Below are the code and all the weights of a small trained network. Each question names an input and a class and asks about switching units off, where a switched-off unit gives its printed mean instead of its output.

import numpy as np


def w(rows, s, z=0):
    codes = np.array(rows[::2]) - 128.0
    scale = np.full(codes.shape[1], s)
    scale[-1] = z or s
    return codes * scale


def norm(h):
    return h / np.sqrt((h * h).mean(-1, keepdims=True) + 1e-5)


def f(y):
    return y / 2 * (1 + np.tanh(0.7978845608 * (y + 0.044715 * y**3)))


def log_softmax(a):
    a = a - a.max(-1, keepdims=True)
    return a - np.log(np.exp(a).sum(-1, keepdims=True))


def net(x, mask):
    res = np.array(x, float).reshape(1, 2) / 4 @ E
    u = 0
    for l in range(3):
        y = f(norm(res) @ A[l][:, :-1].T + A[l][:, -1])
        res = res + np.where(mask[u : u + 10], y, B[l][:, -1]) @ B[l][:, :-1]
        u += 10
    return log_softmax(norm(res)[-1] @ U[:, :-1].T + U[:, -1])


A, B = {}, {}
E = w([
[171,145,254,69],'x0',
[224,140,78,140],'x1',
],0.01)
A[0] = w([
[81,124,193,151,47],'L0N1',
[226,93,129,131,30],'L0N2',
[147,129,100,151,37],'L0N3',
[160,147,22,122,2],'L0N4',
[106,135,151,122,95],'L0N5',
[140,172,109,107,8],'L0N6',
[22,125,67,139,101],'L0N7',
[139,86,154,178,101],'L0N8',
[249,106,110,180,154],'L0N9',
[154,112,48,152,103],'L0N10',
],0.016,0.0032)
B[0] = w([
[195,55,141,188,189],'L0N1',
[39,199,109,97,201],'L0N2',
[181,99,141,101,143],'L0N3',
[185,5,121,142,215],'L0N4',
[133,116,144,168,145],'L0N5',
[200,147,153,85,121],'L0N6',
[58,227,79,47,233],'L0N7',
[133,136,146,132,124],'L0N8',
[225,177,136,137,255],'L0N9',
[143,32,122,159,216],'L0N10',
],0.027,0.0089)
A[1] = w([
[57,54,185,177,154],'L1N1',
[43,146,124,44,83],'L1N2',
[74,93,190,129,64],'L1N3',
[98,147,118,86,150],'L1N4',
[128,121,105,185,2],'L1N5',
[56,194,63,151,118],'L1N6',
[123,123,132,170,148],'L1N7',
[153,250,126,103,182],'L1N8',
[179,209,136,110,57],'L1N9',
[123,127,118,136,135],'L1N10',
],0.023,0.0036)
B[1] = w([
[71,88,255,185,190],'L1N1',
[132,126,192,8,193],'L1N2',
[152,42,131,190,147],'L1N3',
[168,140,188,97,166],'L1N4',
[185,133,160,121,133],'L1N5',
[109,49,140,36,201],'L1N6',
[106,87,123,131,143],'L1N7',
[131,212,80,193,249],'L1N8',
[46,164,98,165,195],'L1N9',
[175,163,171,116,129],'L1N10',
],0.032,0.015)
A[2] = w([
[138,89,107,137,187],'L2N1',
[95,97,183,162,66],'L2N2',
[163,87,157,96,52],'L2N3',
[154,152,89,95,10],'L2N4',
[82,158,99,135,130],'L2N5',
[109,96,93,146,167],'L2N6',
[60,132,167,2,113],'L2N7',
[179,66,122,144,194],'L2N8',
[76,223,65,164,116],'L2N9',
[122,185,171,136,253],'L2N10',
],0.026,0.0034)
B[2] = w([
[185,162,156,137,172],'L2N1',
[69,47,170,210,199],'L2N2',
[128,224,119,131,191],'L2N3',
[108,50,150,186,147],'L2N4',
[176,153,117,167,171],'L2N5',
[188,177,188,157,148],'L2N6',
[30,189,226,4,253],'L2N7',
[205,133,110,69,234],'L2N8',
[54,210,5,229,249],'L2N9',
[125,77,100,177,189],'L2N10',
],0.029,0.013)
U = w([
[72,133,184,21,217],'0',
[92,40,205,200,225],'1',
[251,120,105,103,207],'2',
[96,179,51,211,227],'3',
[113,94,114,126,2],'4',
[111,89,101,124,6],'5',
[114,96,114,123,11],'6',
[111,119,121,130,15],'7',
],0.02,0.009)

Each question gives the input, the list of numbers given to net, and the class t.
The units are the neurons (one row each of A and B). Each row of codes is followed by its name. A weight is (code - 128) times the scale printed after its matrix; where a second scale follows, it is the last column's (A, B and U).
mask holds one flag per neuron, layer by layer. A switched-off neuron (its flag False) gives its mean, the last column of its row in B, instead of its output. The means were averaged over made-up inputs and are rounded, as every weight is.
A unit's drop is (log p(t) with every unit on - log p(t) with that unit switched off) / (log p(t) with every unit on - log p(t) with every unit switched off).
unit that matters most: the unit with the biggest drop
top k neurons: the k neurons with the biggest drops, biggest first
top k neurons in layer l: the k neurons of layer l with the biggest drops, biggest first
drop of u: that unit's drop, to one decimal
input [1,-6], class 1: top 3 neurons	[L0N9, L0N1, L0N2]
input [2,-8], class 1: top neuron	[L0N1]
input [8,1], class 3: top 2 neurons	[L0N4, L0N10]
input [1,-7], class 1: top 3 neurons in layer 0	[L0N9, L0N1, L0N2]
input [0,8], class 2: top 4 neurons	[L0N4, L0N7, L0N10, L1N8]
input [-8,0], class 0: top 3 neurons in layer 0	[L0N9, L0N1, L0N7]
input [-4,0], class 0: top 3 neurons	[L0N9, L0N7, L0N1]
input [-5,0], class 0: top 4 neurons	[L0N9, L0N7, L0N1, L1N8]
input [-5,1], class 2: top 4 neurons	[L0N4, L0N10, L1N2, L1N8]
input [8,-1], class 1: top 2 neurons	[L0N9, L0N7]
input [-5,8], class 2: drop of L0N9	0.0
input [-5,-1], class 0: drop of L0N7	3.8
input [6,-1], class 1: drop of L0N7	1.7
input [5,2], class 3: unit that matters most	L0N7
